Below is a small trained network, with its code and all its weights. Each question gives an input and a target symbol and asks what happens when units are switched off, that is, made to give their printed mean instead of their output.

import numpy as np


def w(rows, s, z=0):
    codes = np.array(rows[::2]) - 128.0
    scale = np.full(codes.shape[1], s)
    scale[-1] = z or s
    return codes * scale


def f(y):
    return np.maximum(y, 0)


def softmax(a):
    e = np.exp(a - a.max(-1, keepdims=True))
    return e / e.sum(-1, keepdims=True)


def log_softmax(a):
    a = a - a.max(-1, keepdims=True)
    return a - np.log(np.exp(a).sum(-1, keepdims=True))


def net(x, mask):
    ids = ['ΓΠΦαβδεζηθλμξψ'.index(c) for c in x.split()]
    T = len(ids)
    res = E[ids] + P[:T]
    r = res
    for j in range(3):
        rows = slice(2 * j, 2 * j + 2)
        q, k, v = (r @ M[0][rows].T for M in (Q, K, V))
        z = softmax(np.where(np.tri(T) > 0, q @ k.T / 2**0.5, -1e9)) @ v
        o = O[0][rows]
        res = res + np.where(mask[j], z, o[:, -1]) @ o[:, :-1]
    y = f(res @ A[0][:, :-1].T + A[0][:, -1])
    res = res + np.where(mask[3:27], y, B[0][:, -1]) @ B[0][:, :-1]
    return log_softmax(res[-1] @ U[:, :-1].T + U[:, -1])


Q, K, V, O, A, B = {}, {}, {}, {}, {}, {}
E = w([
[137,220,50,191,65,147],'Γ',
[63,115,85,156,121,49],'Π',
[45,246,80,183,127,172],'Φ',
[127,90,88,67,193,237],'α',
[135,136,215,156,61,178],'β',
[116,96,91,174,114,49],'δ',
[96,217,70,218,110,171],'ε',
[94,126,145,155,132,17],'ζ',
[134,195,35,217,105,202],'η',
[88,119,227,120,59,223],'θ',
[46,109,155,83,138,95],'λ',
[130,99,211,125,30,218],'μ',
[126,81,209,177,72,250],'ξ',
[106,87,138,33,107,140],'ψ',
],0.011)
P = w([
[71,251,113,193,31,167],'0',
[72,229,118,187,48,161],'1',
[69,206,124,177,52,157],'2',
[69,185,130,169,59,153],'3',
[68,165,133,160,67,150],'4',
[67,148,138,149,75,144],'5',
[65,127,146,143,79,134],'6',
[64,110,145,134,84,127],'7',
[65,91,150,120,93,123],'8',
[66,74,149,116,99,115],'9',
[64,55,155,106,113,107],'10',
[65,37,159,100,116,104],'11',
[63,24,161,92,123,96],'12',
[63,2,154,79,129,87],'13',
],0.0064)
Q[0] = w([
[117,148,163,108,131,154],'h1',
[125,94,43,93,136,255],'h1',
[203,165,134,124,204,113],'h2',
[66,124,68,175,122,81],'h2',
[247,171,161,93,223,131],'h3',
[146,108,194,88,94,182],'h3',
],0.04)
K[0] = w([
[120,118,146,91,103,146],'h1',
[124,104,141,173,9,213],'h1',
[139,231,129,165,81,171],'h2',
[101,57,190,139,108,148],'h2',
[120,253,79,176,105,185],'h3',
[122,138,35,105,205,94],'h3',
],0.037)
V[0] = w([
[103,161,135,104,149,132],'h1',
[116,122,124,130,103,151],'h1',
[109,103,233,217,225,158],'h2',
[149,153,215,35,68,117],'h2',
[82,224,233,123,205,53],'h3',
[250,104,165,203,88,69],'h3',
],0.018)
O[0] = w([
[119,97,140,121,121,129,122],'h1',
[159,119,135,122,151,71,202],'h1',
[88,162,93,217,123,194,123],'h2',
[172,182,107,97,41,122,181],'h2',
[129,7,66,115,89,134,81],'h3',
[211,107,168,214,106,103,6],'h3',
],0.012,0.011)
A[0] = w([
[139,130,137,141,165,125,52],'n1',
[63,117,158,213,91,54,99],'n2',
[210,139,164,124,154,240,56],'n3',
[174,100,7,167,125,108,118],'n4',
[133,116,85,154,190,158,101],'n5',
[156,93,162,74,182,216,105],'n6',
[118,155,70,135,83,93,114],'n7',
[155,157,80,171,113,94,114],'n8',
[149,141,134,120,113,205,142],'n9',
[140,127,85,219,149,50,65],'n10',
[224,133,75,127,194,178,149],'n11',
[132,103,50,137,150,83,64],'n12',
[86,173,66,175,157,116,29],'n13',
[181,100,120,138,99,190,77],'n14',
[114,155,132,153,169,89,204],'n15',
[108,68,150,93,115,181,3],'n16',
[145,79,163,188,95,99,95],'n17',
[138,108,181,146,81,157,193],'n18',
[131,64,200,136,119,158,139],'n19',
[163,96,193,46,145,202,71],'n20',
[159,116,87,109,145,108,130],'n21',
[173,81,167,136,127,121,54],'n22',
[128,140,118,198,169,76,63],'n23',
[137,157,162,164,104,88,99],'n24',
],0.011,0.0065)
B[0] = w([
[112,144,98,150,116,110,129],'n1',
[185,123,155,135,88,237,181],'n2',
[150,76,96,112,226,135,143],'n3',
[98,137,166,185,231,84,163],'n4',
[137,193,124,142,91,108,141],'n5',
[65,176,193,122,73,115,226],'n6',
[133,101,168,188,78,93,247],'n7',
[111,111,81,115,92,197,193],'n8',
[115,149,145,80,120,91,200],'n9',
[16,162,170,85,183,88,148],'n10',
[85,202,92,165,131,143,130],'n11',
[242,85,160,93,136,152,146],'n12',
[159,11,141,163,132,148,199],'n13',
[105,152,56,115,96,154,147],'n14',
[134,181,51,129,143,135,217],'n15',
[103,163,1,84,145,84,187],'n16',
[135,224,122,139,74,197,166],'n17',
[142,113,110,126,200,53,207],'n18',
[107,102,191,205,162,56,185],'n19',
[200,42,134,152,140,199,254],'n20',
[139,138,175,122,140,152,145],'n21',
[116,190,103,106,102,204,148],'n22',
[45,67,134,136,125,93,146],'n23',
[170,132,81,85,189,139,198],'n24',
],0.019,0.0078)
U = w([
[99,119,143,180,45,174,106],'Γ',
[101,69,159,133,158,117,214],'Π',
[108,137,111,146,140,196,144],'Φ',
[69,188,161,84,135,237,181],'α',
[182,184,82,147,67,224,116],'β',
[165,163,190,188,149,190,161],'δ',
[113,86,101,155,123,253,4],'ε',
[85,173,80,175,158,154,136],'ζ',
[117,134,128,140,119,185,105],'η',
[106,196,167,125,47,109,156],'θ',
[90,100,69,81,110,168,84],'λ',
[164,177,129,80,173,128,134],'μ',
[149,113,104,116,184,218,38],'ξ',
[182,83,173,72,102,208,128],'ψ',
],0.0047,0.0039)

Each question gives the input, a string of symbols that net reads in full, and the target symbol t.
The units are the heads (2 rows each of Q, K, V and O) and the neurons (one row each of A and B). Each row of codes is followed by its name. A weight is (code - 128) times the scale printed after its matrix; where a second scale follows, it is the last column's (O, A, B and U).
mask holds one flag per unit, heads first, then neurons. A switched-off unit (its flag False) gives its mean, the last column of its rows in O or B, instead of its output. The means were averaged over made-up inputs and are rounded, as every weight is.
A unit's drop is (log p(t) with every unit on - log p(t) with that unit switched off) / (log p(t) with every unit on - log p(t) with every unit switched off).
The circuit of an input: a set's keep is (log p(t) with only the set's units on - log p(t) with every unit switched off) / (log p(t) with every unit on - log p(t) with every unit switched off). Starting from the 12 units with the biggest drops (on a tie, the unit counted first), units are removed one at a time, each time the one whose removal leaves the highest keep (on an exact tie, the one counted first), for as long as the keep stays at least 0.8.
units of the circuit, in order: the units of the circuit, biggest drop first
most important unit: the unit with the biggest drop
top k neurons: the k neurons with the biggest drops, biggest first
heads that matter: for each layer, one digit per head in row order, 1 if its drop is at least 0.15 and else 0, layers parted by /
drop when u is switched off: that unit's drop, to one decimal
input Γ Γ β δ α θ Φ Π Π μ, target Π: units of the circuit, in order => n19, h2, h3
input ζ μ μ δ β λ δ μ μ ξ β, target δ: units of the circuit, in order => h3, n19, h2, n17
input μ β θ, target θ: units of the circuit, in order => h2, n20, n9
input β α ζ ζ β α ξ, target α: units of the circuit, in order => h3
input δ ξ η μ δ θ Π δ θ, target δ: units of the circuit, in order => h3, n19, h2, n17
input Φ ζ Π ξ Π ζ, target ε: heads that matter => 010
input μ ξ α μ α μ θ Φ δ ζ θ ξ η μ, target ζ: top 3 neurons => n16, n19, n4
input μ β Γ Φ ζ δ η β θ ψ ξ, target ψ: units of the circuit, in order => h2, n20
input μ ε α θ μ μ ε μ α ζ, target β: units of the circuit, in order => h3, h2, n2, n8
input μ β μ β ξ ψ ψ δ, target θ: top 2 neurons => n20, n7
input ξ Φ Π, target ε: units of the circuit, in order => h2, n13, n2
input δ ε δ δ θ μ, target δ: units of the circuit, in order => h3, h2, n19, n17
input μ μ β μ θ β β β, target β: units of the circuit, in order => h3, h2, n17
input Π Γ μ β, target Π: units of the circuit, in order => h2, h3, n19
input β β μ Φ Γ μ μ Γ, target β: top 2 neurons => n8, n24
input ε θ Φ ε, target Γ: top 2 neurons => n7, n13
input Γ ζ ε α δ θ ξ μ δ θ α Π Π θ, target Π: most important unit => n19
input β ζ μ μ ε Φ β θ θ Γ, target Γ: top 3 neurons => n7, n13, n8
input δ μ θ, target δ: drop when h3 is switched off => 0.8
input θ μ θ θ θ, target θ: drop when n7 is switched off => 0.1
input η δ Π μ μ ε Π ξ Π θ, target Π: drop when h3 is switched off => 0.4
